Here is a tiny trained network, its code and every weight. The questions are about switching its units off for an input and a target symbol, where a switched-off unit gives its printed mean instead of its output.

import numpy as np


def w(rows, s, z=0):
    codes = np.array(rows[::2]) - 128.0
    scale = np.full(codes.shape[1], s)
    scale[-1] = z or s
    return codes * scale


def norm(h):
    return h / np.sqrt((h * h).mean(-1, keepdims=True) + 1e-5)


def f(y):
    return y / 2 * (1 + np.tanh(0.7978845608 * (y + 0.044715 * y**3)))


def softmax(a):
    e = np.exp(a - a.max(-1, keepdims=True))
    return e / e.sum(-1, keepdims=True)


def log_softmax(a):
    a = a - a.max(-1, keepdims=True)
    return a - np.log(np.exp(a).sum(-1, keepdims=True))


def net(x, mask):
    ids = ['ΔΘΞΣΨαβγπτ'.index(c) for c in x.split()]
    T = len(ids)
    res = E[ids] + P[:T]
    q, k, v = (norm(res) @ M[0].T for M in (Q, K, V))
    z = softmax(np.where(np.tri(T) > 0, q @ k.T / 3**0.5, -1e9)) @ v
    res = res + np.where(mask[0], z, O[0][:, -1]) @ O[0][:, :-1]
    y = f(norm(res) @ A[0][:, :-1].T + A[0][:, -1])
    res = res + np.where(mask[1:9], y, B[0][:, -1]) @ B[0][:, :-1]
    return log_softmax(norm(res)[-1] @ U[:, :-1].T + U[:, -1])


Q, K, V, O, A, B = {}, {}, {}, {}, {}, {}
E = w([
[189,76,135,111,120,84],'Δ',
[113,121,49,111,102,94],'Θ',
[79,138,162,70,90,105],'Ξ',
[120,92,119,188,72,171],'Σ',
[118,124,142,161,164,45],'Ψ',
[107,94,101,107,150,104],'α',
[130,174,186,123,29,187],'β',
[133,3,68,122,194,107],'γ',
[124,186,85,56,85,118],'π',
[129,99,157,157,80,180],'τ',
],0.022)
P = w([
[120,6,40,18,57,11],'0',
[148,166,135,144,184,65],'1',
[187,174,47,144,126,187],'2',
[93,100,107,155,56,82],'3',
[129,152,168,135,172,131],'4',
[160,169,42,128,142,231],'5',
[99,117,151,179,37,83],'6',
[123,151,169,139,175,135],'7',
[155,173,55,120,139,249],'8',
[130,117,146,215,70,27],'9',
[123,154,165,138,177,124],'10',
],0.011)
Q[0] = w([
[86,89,226,254,160,147],'head 0',
[84,57,153,47,25,74],'head 0',
[125,193,189,117,159,48],'head 0',
],0.016)
K[0] = w([
[72,80,224,247,146,160],'head 0',
[142,186,152,77,32,232],'head 0',
[99,167,175,116,40,75],'head 0',
],0.016)
V[0] = w([
[180,183,62,91,140,75],'head 0',
[250,105,140,76,132,55],'head 0',
[142,146,128,101,3,23],'head 0',
],0.0065)
O[0] = w([
[147,134,221,164,91,252,120],'head 0',
[65,104,253,75,100,228,127],'head 0',
[65,73,58,96,160,215,255],'head 0',
],0.0051,0.0041)
A[0] = w([
[113,109,185,10,178,54,128],'neuron 0',
[183,162,168,193,168,76,99],'neuron 1',
[118,220,147,117,210,192,2],'neuron 2',
[40,26,107,83,68,75,114],'neuron 3',
[102,176,195,167,71,142,135],'neuron 4',
[61,165,115,179,128,195,70],'neuron 5',
[139,45,94,68,89,84,66],'neuron 6',
[6,182,190,138,103,92,185],'neuron 7',
],0.013,0.0053)
B[0] = w([
[96,158,176,215,89,253,190],'neuron 0',
[132,137,152,63,156,153,168],'neuron 1',
[215,177,174,128,92,159,144],'neuron 2',
[183,140,102,12,123,134,254],'neuron 3',
[147,130,117,113,203,83,232],'neuron 4',
[128,151,207,146,75,100,171],'neuron 5',
[121,121,110,138,91,16,198],'neuron 6',
[116,92,59,154,142,25,232],'neuron 7',
],0.017,0.0084)
U = w([
[182,9,187,129,141,159,106],'Δ',
[69,196,47,164,81,158,118],'Θ',
[123,130,111,2,32,88,61],'Ξ',
[126,109,149,217,30,119,121],'Σ',
[177,154,161,53,235,173,97],'Ψ',
[241,171,33,180,184,188,46],'α',
[182,216,135,152,110,154,130],'β',
[194,112,116,176,144,15,169],'γ',
[77,198,81,72,138,224,140],'π',
[56,136,149,179,184,167,254],'τ',
],0.0084,0.0044)

Each question gives the input, a string of symbols that net reads in full, and the target symbol t.
The units are the heads (3 rows each of Q, K, V and O) and the neurons (one row each of A and B). Each row of codes is followed by its name. A weight is (code - 128) times the scale printed after its matrix; where a second scale follows, it is the last column's (O, A, B and U).
mask holds one flag per unit, heads first, then neurons. A switched-off unit (its flag False) gives its mean, the last column of its rows in O or B, instead of its output. The means were averaged over made-up inputs and are rounded, as every weight is.
A unit's drop is (log p(t) with every unit on - log p(t) with that unit switched off) / (log p(t) with every unit on - log p(t) with every unit switched off).
The circuit of an input: a set's keep is (log p(t) with only the set's units on - log p(t) with every unit switched off) / (log p(t) with every unit on - log p(t) with every unit switched off). Starting from all 9 units, units are removed one at a time, each time the one whose removal leaves the highest keep (on an exact tie, the one counted first), for as long as the keep stays at least 0.8.
units of the circuit, in order: the units of the circuit, biggest drop first
top k neurons: the k neurons with the biggest drops, biggest first
drop when u is switched off: that unit's drop, to one decimal
input τ β Σ γ, target Ξ: top 2 neurons -> (neuron 3; neuron 7)
input Ψ β π β β γ β π β α, target Ξ: units of the circuit, in order -> (neuron 3)
input γ β α β γ, target Δ: units of the circuit, in order -> (neuron 0; head 0; neuron 7; neuron 6)
input Ψ β π Θ Ψ Ψ β α, target π: top 3 neurons -> (neuron 0; neuron 3; neuron 7)
input Ψ β β γ β Σ β β β Ψ γ, target Δ: units of the circuit, in order -> (neuron 0; neuron 7; head 0; neuron 6)
input β Ψ Ξ α β β Θ Ψ, target τ: top 2 neurons -> (neuron 0; neuron 3)
input β β β Ξ Ξ β Σ β Ψ, target Ψ: units of the circuit, in order -> (neuron 1; head 0)
input β β α Ψ β γ α Ξ Ψ, target β: top 2 neurons -> (neuron 2; neuron 7)
input β β Σ, target Σ: top 2 neurons -> (neuron 3; neuron 4)
input γ Σ β Σ γ γ β Ψ Δ, target Δ: top 4 neurons -> (neuron 3; neuron 7; neuron 0; neuron 4)
input γ Ψ π Ψ γ β Σ γ α, target α: top 3 neurons -> (neuron 3; neuron 6; neuron 7)
input β Ψ Ψ Θ Ψ Σ, target Σ: top 2 neurons -> (neuron 5; neuron 3)
input β β β Ψ Θ β β Δ α, target α: top 4 neurons -> (neuron 3; neuron 6; neuron 0; neuron 7)
input Ψ Ξ Δ, target Δ: top 2 neurons -> (neuron 3; neuron 7)
input Σ β Σ β β β Σ Ψ Δ β, target γ: top 2 neurons -> (neuron 4; neuron 3)
input β γ β Ψ γ β Ψ α β β τ, target Ψ: top 3 neurons -> (neuron 1; neuron 7; neuron 6)
input β β Θ β β β Σ β Θ Δ, target Ξ: top 4 neurons -> (neuron 7; neuron 4; neuron 3; neuron 1)
input γ β Ψ β β β β β, target γ: drop when neuron 5 is switched off -> 0.0
input β β β β β γ Σ, target Ξ: drop when neuron 7 is switched off -> 0.2
input Ξ β Θ Ψ β β γ, target Ξ: drop when head 0 is switched off -> -0.1
